Moves between units:
J843: gu>., vi>J890, va>., pu>J922, ri>J200
J49: gu>., vi>J603, va>J200, pu>J414, ri>J837
J907: gu>., vi>J642, va>., pu>J831, ri>J583
J913: gu>J771, vi>J26, va>J597, pu>J824, ri>J943
J422: gu>., vi>J774, va>J822, pu>J253, ri>J683
J822: gu>., vi>J813, va>J52, pu>J927, ri>J422
J245: gu>J741, vi>J785, va>J622, pu>J110, ri>J476
J324: gu>., vi>J922, va>., pu>J783, ri>J741
J529: gu>., vi>J199, va>., pu>J843, ri>J771
J110: gu>J234, vi>J482, va>J207, pu>J206, ri>J372
J253: gu>., vi>J273, va>J927, pu>J466, ri>J866
J741: gu>., vi>J636, va>J324, pu>J234, ri>J273
J482: gu>J241, vi>J586, va>J853, pu>J913, ri>J30
J715: gu>., vi>J935, va>J199, pu>J366, ri>J411
J277: gu>., vi>J529, va>., pu>J10, ri>J462
J402: gu>J414, vi>J15, va>J785, pu>J30, ri>.
J626: gu>J161, vi>J943, va>J206, pu>J649, ri>.
J586: gu>J806, vi>J506, va>J271, pu>J26, ri>J51
J279: gu>., vi>J411, va>J771, pu>J49, ri>J597
J414: gu>., vi>J140, va>J636, pu>J670, ri>J225
J922: gu>., vi>J907, va>., pu>J953, ri>J636
J655: gu>J199, vi>J746, va>J411, pu>J413, ri>J26
J241: gu>., vi>J806, va>J953, pu>J771, ri>J670
J610: gu>J277, vi>J597, va>J161, pu>J948, ri>J206
J411: gu>., vi>J719, va>J715, pu>J603, ri>J655
J783: gu>., vi>J953, va>., pu>J277, ri>J234
J506: gu>J740, vi>J110, va>J83, pu>J261, ri>J702
J853: gu>J953, vi>J271, va>J670, pu>J597, ri>J482
J890: gu>., vi>J52, va>., pu>J907, ri>J366
J234: gu>., vi>J241, va>J783, pu>J462, ri>J609
J683: gu>J52, vi>J948, va>J422, pu>J866, ri>J745
J345: gu>., vi>J783, va>., pu>J501, ri>J740
J719: gu>., vi>J161, va>J935, pu>J422, ri>J746
J273: gu>., vi>J414, va>J741, pu>J609, ri>J622
J206: gu>J462, vi>J913, va>J610, pu>J264, ri>J626
J702: gu>J466, vi>J372, va>J506, pu>J214, ri>.
J771: gu>., vi>J715, va>J529, pu>J200, ri>J279
J824: gu>J200, vi>J954, va>J837, pu>J785, ri>J942
J740: gu>., vi>J234, va>J345, pu>J935, ri>J466
J83: gu>J345, vi>J207, va>J466, pu>J746, ri>J506
J774: gu>., vi>J49, va>J813, pu>J273, ri>J948
J942: gu>J49, vi>J652, va>J824, pu>J402, ri>.
J745: gu>J822, vi>J264, va>J683, pu>J594, ri>J503
J207: gu>J783, vi>J853, va>J609, pu>J610, ri>J110
J476: gu>J273, vi>J402, va>J245, pu>J372, ri>.
J609: gu>., vi>J670, va>J234, pu>J161, ri>J207
J831: gu>., vi>J345, va>., pu>J199, ri>J806
J649: gu>J774, vi>J942, va>J264, pu>J476, ri>.
J954: gu>J366, vi>J745, va>J413, pu>J836, ri>J652
J652: gu>J603, vi>J503, va>J954, pu>J15, ri>.
J836: gu>J583, vi>J594, va>J634, pu>J586, ri>J15
J261: gu>J935, vi>J206, va>J746, pu>J745, ri>J214
J408: gu>J411, vi>J214, va>J26, pu>J652, ri>.
J530: gu>J253, vi>J476, va>J594, pu>J702, ri>.
J597: gu>J529, vi>J655, va>J279, pu>J837, ri>J913
J214: gu>J719, vi>J626, va>J261, pu>J503, ri>.
J503: gu>J422, vi>J649, va>J745, pu>J530, ri>.
J466: gu>., vi>J609, va>J740, pu>J719, ri>J83
J806: gu>., vi>J740, va>J831, pu>J715, ri>J996
J785: gu>J636, vi>J836, va>J225, pu>J482, ri>J402
J366: gu>., vi>J822, va>J890, pu>J583, ri>J603
J413: gu>J890, vi>J683, va>J603, pu>J634, ri>J954
J927: gu>., vi>J741, va>J642, pu>J740, ri>J253
J200: gu>., vi>J366, va>J843, pu>J636, ri>J49
J10: gu>., vi>J843, va>., pu>J324, ri>J813
J813: gu>., vi>J200, va>J10, pu>J741, ri>J774
J996: gu>., vi>J466, va>J806, pu>J411, ri>J271
J636: gu>., vi>J583, va>J922, pu>J241, ri>J414
J225: gu>J922, vi>J634, va>J414, pu>J853, ri>J785
J372: gu>J609, vi>J30, va>J110, pu>J626, ri>.
J199: gu>., vi>J501, va>., pu>J890, ri>J715
J271: gu>J831, vi>J83, va>J996, pu>J655, ri>J586
J948: gu>J10, vi>J837, va>J774, pu>J622, ri>J264
J583: gu>., vi>J927, va>J907, pu>J806, ri>J140
J161: gu>., vi>J279, va>J462, pu>J774, ri>J610
J51: gu>J996, vi>J702, va>J586, pu>J408, ri>.
J943: gu>J279, vi>J408, va>J913, pu>J942, ri>.
J264: gu>J813, vi>J824, va>J948, pu>J245, ri>J649
J26: gu>J715, vi>J261, va>J655, pu>J954, ri>J408
J462: gu>., vi>J771, va>J277, pu>J813, ri>J161
J866: gu>J642, vi>J622, va>J253, pu>J83, ri>J594
J837: gu>J843, vi>J413, va>J49, pu>J225, ri>J824
J953: gu>., vi>J831, va>., pu>J529, ri>J241
J140: gu>., vi>J253, va>J583, pu>J996, ri>J634
J642: gu>., vi>J324, va>., pu>J345, ri>J927
J52: gu>., vi>J10, va>., pu>J642, ri>J822
J594: gu>J927, vi>J245, va>J866, pu>J506, ri>J530
J501: gu>., vi>J277, va>., pu>J52, ri>J935
J622: gu>J324, vi>J225, va>J273, pu>J207, ri>J245
J15: gu>J140, vi>J530, va>J836, pu>J51, ri>.
J746: gu>J501, vi>J610, va>J719, pu>J683, ri>J261
J30: gu>J670, vi>J51, va>J482, pu>J943, ri>.
J935: gu>., vi>J462, va>J501, pu>J822, ri>J719
J634: gu>J907, vi>J866, va>J140, pu>J271, ri>J836
J603: gu>., vi>J422, va>J366, pu>J140, ri>J413
J670: gu>., vi>J996, va>J241, pu>J279, ri>J853

In the rows, 20 stands for zero.

The rows follow the links: the fewer symbols apart two units are, the more alike their rows tend to be.

Each row is also shifted at random along 3 hidden directions that mean nothing.

Some units, each with a row of numbers:
J953	[ 26  18  15  19  17  19  22  28  17  19  19  19  16  16  21  20  14  15  24  21  22  16  18  20  19  21  20  21  22  23  22  21  16  20  23  13  18  20]
J649	[ 26  18  26  18  22  20  16  13  20  20  20  19  20  22  16  18  24  25  17  17  17  23  23  19  19  23  18  18  18  19  18  17  20  18  16  27  19  19]
J273	[ 36  12  17  18  12  20  23  20  24  23  20  27  18  22  18  26  23  18  22  20  21  20  18  12  19  28  19  16  18  21  22  25  18  18  19  25  16  20]
J583	[ 30  22  14  18  21  20  28  25  21  22  21  22  21  21  28  23  20  20  20  26  25  15  14  21  14  17  20  23  20  23  20  23  23  15  19  18  22  20]
J927	[ 19  19  13  22  19  18  23  24  21  22  19  18  24  20  21  26  25  18  22  26  21  16  16  18  15  22  21  20  18  22  22  29  23  21  20  18  18  21]
J207	[ 22  16  25  21  27  17  21  19  14  18  18  14  16  23  14  21  18  22  23  18  15  26  18  17  20  23  13  20  21  28  18  19  20  24  21  20  14  22]
J622	[ 33  14  20  20  22  20  21  18  20  21  19  19  18  22  18  22  24  23  22  21  19  22  19  14  15  27  16  20  18  24  20  23  22  19  18  25  15  20]
J715	[ 24  27  18  19  18  21  20  23  19  17  19  20  22  19  25  20  18  15  19  20  23  15  17  25  22  11  24  22  21  16  20  20  21  19  19  13  24  20]
J837	[ 20  21  20  17  17  22  14  19  21  20  21  20  18  14  23  12  21  21  19  18  23  15  26  22  16  23  23  22  19  15  21  16  18  14  16  22  22  18]
J408	[ 10  23  25  19  24  20  19  13  20  18  21  22  20  22  19  16  15  24  15  16  17  24  19  24  24  13  18  19  21  17  16  12  20  19  21  21  23  18]
J199	[ 15  26  20  15  13  22  21  25  19  18  18  23  19  20  23  22  17  15  20  18  24  15  16  23  24  13  23  18  22  17  19  21  16  18  19  14  23  20]
J935	[ 18  22  19  18   6  20  17  21  24  20  18  25  25  19  13  26  22  12  20  18  18  18  19  21  29  17  26  12  20  12  22  25  13  23  23  15  21  19]
J634	[ 27  21   9  30  27  19  21  18  22  21  22  19  24  19  31  17  20  19  17  28  24  15  16  18  12  16  22  28  17  19  22  21  33  19  19  17  23  20]
J15	[ 14  18  16  24  23  20  22  14  24  21  24  25  22  22  25  17  17  23  16  21  20  21  18  18  18  17  19  21  18  18  19  16  26  18  21  23  23  20]
J30	[ 21  15  19  24  25  18  18  17  19  20  22  19  18  17  18  13  12  22  19  18  16  24  23  19  20  20  17  22  21  21  20  13  21  22  25  19  19  19]
J241	[ 11  17  17  19  16  19  21  27  17  18  19  21  14  16  20  18  11  15  25  18  21  18  20  19  21  21  18  20  22  23  21  18  15  20  24  14  18  20]
J922	[ 24  17  13  19  13  21  21  27  21  22  20  22  18  15  24  20  19  15  23  22  25  13  19  18  16  24  22  21  20  20  23  23  18  16  20  17  19  20]
J51	[ 19  17  18  23  22  19  22  15  22  20  22  26  21  22  21  18  12  22  16  19  17  24  18  19  24  15  18  19  21  18  18  14  23  21  25  19  23  19]
J530	[ 14  15  18  24  21  18  21  13  24  23  22  23  24  22  16  21  21  24  17  22  15  24  21  16  19  22  19  17  18  18  20  20  23  22  22  24  20  19]
J943	[ 22  20  22  21  24  19  15  15  19  18  21  18  19  16  18  12  15  23  17  17  16  22  26  22  21  18  20  21  21  17  19  12  19  21  21  20  21  18]
J206	[ 21  20  23  27  22  20  11  13  17  16  18  15  20  20  15  17  22  18  19  17  16  24  23  17  23  20  20  21  17  17  20  17  23  25  18  20  17  19]
J806	[ 12  23  16  23  24  19  24  25  15  17  19  18  18  21  25  21  14  17  21  22  22  18  13  20  19  14  18  24  21  25  18  20  23  21  22  12  21  21]
J824	[ 23  21  22  18  25  21  16  18  19  20  21  16  19  15  22  12  21  24  17  19  21  17  27  23  15  21  20  24  19  18  19  15  20  16  16  24  21  19]
J52	[ 35  24  22  10  19  19  25  26  19  23  19  16  24  20  19  26  28  23  20  23  22  14  18  26  15  19  20  18  22  22  19  28  16  16  16  21  21  21]
J83	[ 20  17  20  21  24  15  25  19  20  21  19  18  23  21  13  24  17  22  20  21  13  25  18  20  22  18  17  17  22  24  19  22  20  26  26  18  19  21]
J610	[ 21  21  27  23  23  20  12  16  14  15  16  12  17  21  14  18  22  19  20  16  17  24  22  19  22  21  19  21  18  20  19  17  20  25  17  20  17  20]
J366	[ 21  23  22   7  10  23  26  22  25  23  21  30  19  22  25  24  20  20  18  17  25  15  16  24  22  16  21  14  21  16  18  20  13  11  17  23  24  19]
J603	[ 25  25  20  12  17  22  23  21  23  21  21  24  22  21  26  20  22  22  17  20  25  15  18  25  19  15  21  18  21  17  18  19  19  12  16  22  25  19]
J785	[ 27  14  15  22  26  19  21  18  21  22  23  19  18  16  23  13  17  24  19  22  20  19  24  19  12  25  18  25  19  22  20  16  23  17  21  23  20  20]
J813	[ 35  22  22  16  18  22  18  23  18  20  17  15  19  20  20  22  29  19  21  21  23  16  20  20  16  24  20  20  17  21  20  25  18  17  12  22  17  21]
J501	[ 25  24  22  14  15  18  21  26  19  20  17  17  23  19  15  26  23  17  22  20  19  17  17  24  23  17  21  16  22  20  20  26  14  21  20  16  20  20]
J907	[ 19  20  19  10  16  20  30  27  21  23  20  26  18  22  26  25  18  21  21  20  25  16  14  22  18  18  18  18  22  24  17  22  15  13  19  21  22  20]
J476	[ 33  14  20  23  25  19  20  14  21  22  21  19  20  22  17  19  22  25  18  21  17  24  21  15  16  25  16  20  18  22  19  20  24  21  19  26  17  20]
J942	[ 21  17  21  16  14  21  17  14  25  22  23  27  19  17  20  13  18  23  16  15  19  20  26  21  22  22  22  16  20  13  20  12  16  15  20  26  22  17]
J214	[ 14  20  22  23  20  19  15  12  22  19  20  20  24  21  13  18  20  21  16  17  13  25  22  20  25  17  21  16  19  15  19  17  21  25  22  21  21  19]
J702	[ 29  16  20  22  25  15  23  15  21  22  21  20  24  21  14  21  18  24  17  21  13  26  20  20  21  19  17  17  21  22  19  19  21  24  26  20  20  20]

Complete each set of four: the symbols that take the first to the second take the third to the fourth, perhaps in another order.
Answer with the unit's name.
A [ 15  20  24  19  23  20  15  17  17  17  20  17  17  16  17  12  15  22  18  15  17  22  26  23  22  18  20  21  21  18  18  11  17  20  21  20  20  18]
B [ 25  16  16  25  27  17  19  22  16  19  20  15  17  15  20  14  11  19  22  21  17  20  22  20  16  20  18  26  22  24  21  15  22  23  25  15  18  20]
C [ 24  17  19  15  21  17  29  23  21  24  20  20  24  23  18  28  25  24  20  25  18  19  16  20  15  22  16  17  21  26  19  27  19  19  21  23  18  21]
D J822

A [ 30  18  21  19  22  18  23  27  14  18  16  14  16  21  17  25  20  17  25  21  20  20  16  18  18  22  16  22  21  28  20  24  18  22  19  16  15  22]
B [ 14  23  22  14  17  21  18  27  15  17  18  16  15  15  21  17  17  16  22  17  23  15  21  24  20  19  21  21  22  21  20  19  13  18  18  15  19  20]
C [ 21  16  24  20  25  18  22  22  14  18  17  15  15  23  14  24  18  20  24  18  17  25  17  16  20  23  13  20  21  28  18  20  18  24  21  19  14  21]
D J279

A [ 13  18  18  26  30  16  21  16  19  22  20  14  25  22  18  21  24  25  18  26  16  23  19  18  14  22  17  23  17  24  20  23  27  23  20  23  18  21]
B [ 23  12  16  25  13  21  17  15  23  21  20  25  18  21  18  22  23  17  21  19  20  22  20   9  20  28  20  17  15  17  22  23  22  22  19  23  15  20]
C [ 22  24  17  24  21  21  12  25  15  16  18  11  18  12  22  13  18  13  22  21  23  14  23  22  18  18  24  26  20  17  22  19  20  22  18  11  20  20]
D J199

A [ 15  19  18  15  20  21  23  28  16  20  19  17  15  17  24  20  19  19  24  21  25  15  19  20  14  23  18  23  21  25  20  21  16  15  17  18  17  21]
B [ 12  24  18  20  20  22  15  25  16  18  18  13  17  15  25  16  23  16  23  22  26  12  22  21  14  21  22  25  18  20  21  22  20  17  14  17  20  20]
C [ 17  25  21  16  21  20  20  24  18  21  18  12  24  20  19  24  30  21  20  23  22  15  19  24  16  19  21  21  19  21  20  26  20  18  14  21  20  21]
D J935

A [ 25  23  18  14  11  21  21  24  23  22  19  22  23  19  20  26  27  17  20  22  22  14  19  21  20  20  23  16  20  17  21  28  16  17  17  20  20  19]
B [ 25  16  12  17   9  22  21  26  23  22  20  26  17  16  24  21  18  14  23  21  25  14  20  17  18  24  23  19  20  18  24  23  15  15  20  17  19  20]
C [ 25  17  16  28  25  16  20  17  20  21  20  17  25  20  15  21  18  20  18  23  13  25  19  18  21  18  19  20  20  20  20  21  25  27  26  18  19  20]
D J913

A [ 17  18  16  17  22  21  23  27  17  20  19  17  15  17  25  18  18  19  24  22  24  14  20  20  12  24  18  24  21  25  21  21  18  16  18  19  18  20]
B [ 22  21  20  21  20  20  13  19  18  17  20  16  18  14  19  12  15  18  19  17  18  19  26  23  21  18  22  22  21  16  21  13  18  21  21  16  21  18]
C [ 23  16  18  25  19  19  18  23  16  17  17  17  16  20  17  23  19  13  25  20  19  21  17  14  21  23  19  21  18  23  21  24  20  25  21  15  14  21]
D J948

A [ 18  20  22  12  17  22  18  20  21  21  21  20  17  16  21  13  20  23  19  17  23  17  26  23  17  22  21  20  20  16  19  15  15  13  16  25  22  18]
B [ 24  22  11  22  18  21  23  25  21  21  20  21  21  19  29  22  20  15  21  26  26  13  15  19  15  18  22  23  18  20  22  25  25  17  18  15  21  21]
C [ 13  14  18  15  22  20  24  22  19  22  22  21  15  17  23  15  15  23  22  20  22  18  23  19  13  26  16  22  21  24  20  16  18  15  20  23  18  20]
D J831

A [ 22  13  15  30  17  21  15  11  25  20  21  26  20  21  18  19  21  18  18  19  18  24  22  10  21  26  22  18  15  15  23  19  25  24  20  23  17  18]
B [ 21  13  22  23  19  19  19  14  21  19  20  24  18  22  14  20  16  20  19  15  14  27  21  15  25  23  17  16  19  19  19  16  18  24  23  22  17  19]
C [  3  19  15  23  16  20  23  21  21  17  20  27  18  22  24  21  10  14  20  19  21  21  14  18  25  13  20  19  21  18  20  17  21  22  25  13  22  19]
D J411

A [ 30  22  14  19  23  20  27  26  20  21  21  19  21  20  29  22  20  20  20  26  25  14  14  21  13  17  19  24  20  24  19  24  24  15  18  18  22  21]
B [ 12  23  17  16  23  20  26  26  18  20  19  18  18  21  27  22  20  19  22  24  25  15  14  21  15  18  18  24  20  25  18  23  21  16  17  18  20  21]
C [ 27  26  27  13  25  19  24  20  18  19  21  19  21  23  22  18  16  25  16  18  19  21  17  28  22   9  17  20  24  20  14  14  19  17  21  20  25  19]
D J411

A [ 25  23  24  20  21  17  18  17  20  20  19  16  27  20  12  22  22  22  17  19  14  23  21  24  24  16  21  16  21  18  19  21  18  24  22  19  21  19]
B [ 27  21  21  15  14  20  17  23  19  19  20  20  16  14  18  15  14  17  20  16  20  17  24  25  23  18  22  19  23  17  20  15  12  18  21  17  22  18]
C [ 18  23  25  16  27  20  22  14  20  20  22  19  21  22  23  16  20  28  14  20  20  21  20  24  18  15  18  21  20  20  16  14  23  15  16  25  24  19]
D J264

A [ 29  18  22  21  15  22  14  13  23  20  20  23  20  21  17  19  26  21  17  17  19  22  23  16  21  24  22  17  15  14  20  19  20  19  16  27  18  18]
B [ 24  21  18  20  20  22  14  19  21  20  21  17  19  14  24  12  22  20  18  20  23  14  27  22  15  22  24  24  18  15  22  17  20  15  16  22  22  19]
C [ 20  24  23  15  24  21  22  16  21  21  22  20  22  22  25  17  22  26  15  20  22  19  20  25  18  15  20  21  20  19  16  16  22  14  16  25  25  19]
D J683

A [ 17  19  13  20  17  21  20  27  18  20  19  19  16  15  25  19  19  15  24  23  25  13  19  18  14  24  21  24  19  21  22  23  19  17  19  17  18  20]
B [  2  23  16  26  25  19  21  24  15  15  19  16  18  20  26  19  14  15  22  23  23  18  13  19  19  13  20  26  20  23  19  20  26  23  21  11  20  21]
C [  8  23  21  14  17  23  17  24  17  19  19  17  15  16  23  16  22  18  22  18  25  14  22  22  17  22  22  22  20  19  20  19  16  14  15  20  20  19]
D J140

A [ 22  25  21  12  11  22  23  23  22  19  20  28  20  21  22  22  16  17  18  16  23  17  16  24  27  12  22  15  23  15  18  18  14  16  21  16  25  19]
B [  8  25  22  20  22  19  17  19  19  20  17  12  25  20  19  22  31  21  19  23  21  16  20  23  16  20  22  22  17  19  20  26  23  20  13  21  20  20]
C [ 30  13  23  21  20  19  21  15  20  19  19  23  18  22  13  22  16  22  21  16  15  27  19  16  24  23  15  16  20  22  19  17  18  24  24  22  16  20]
D J943

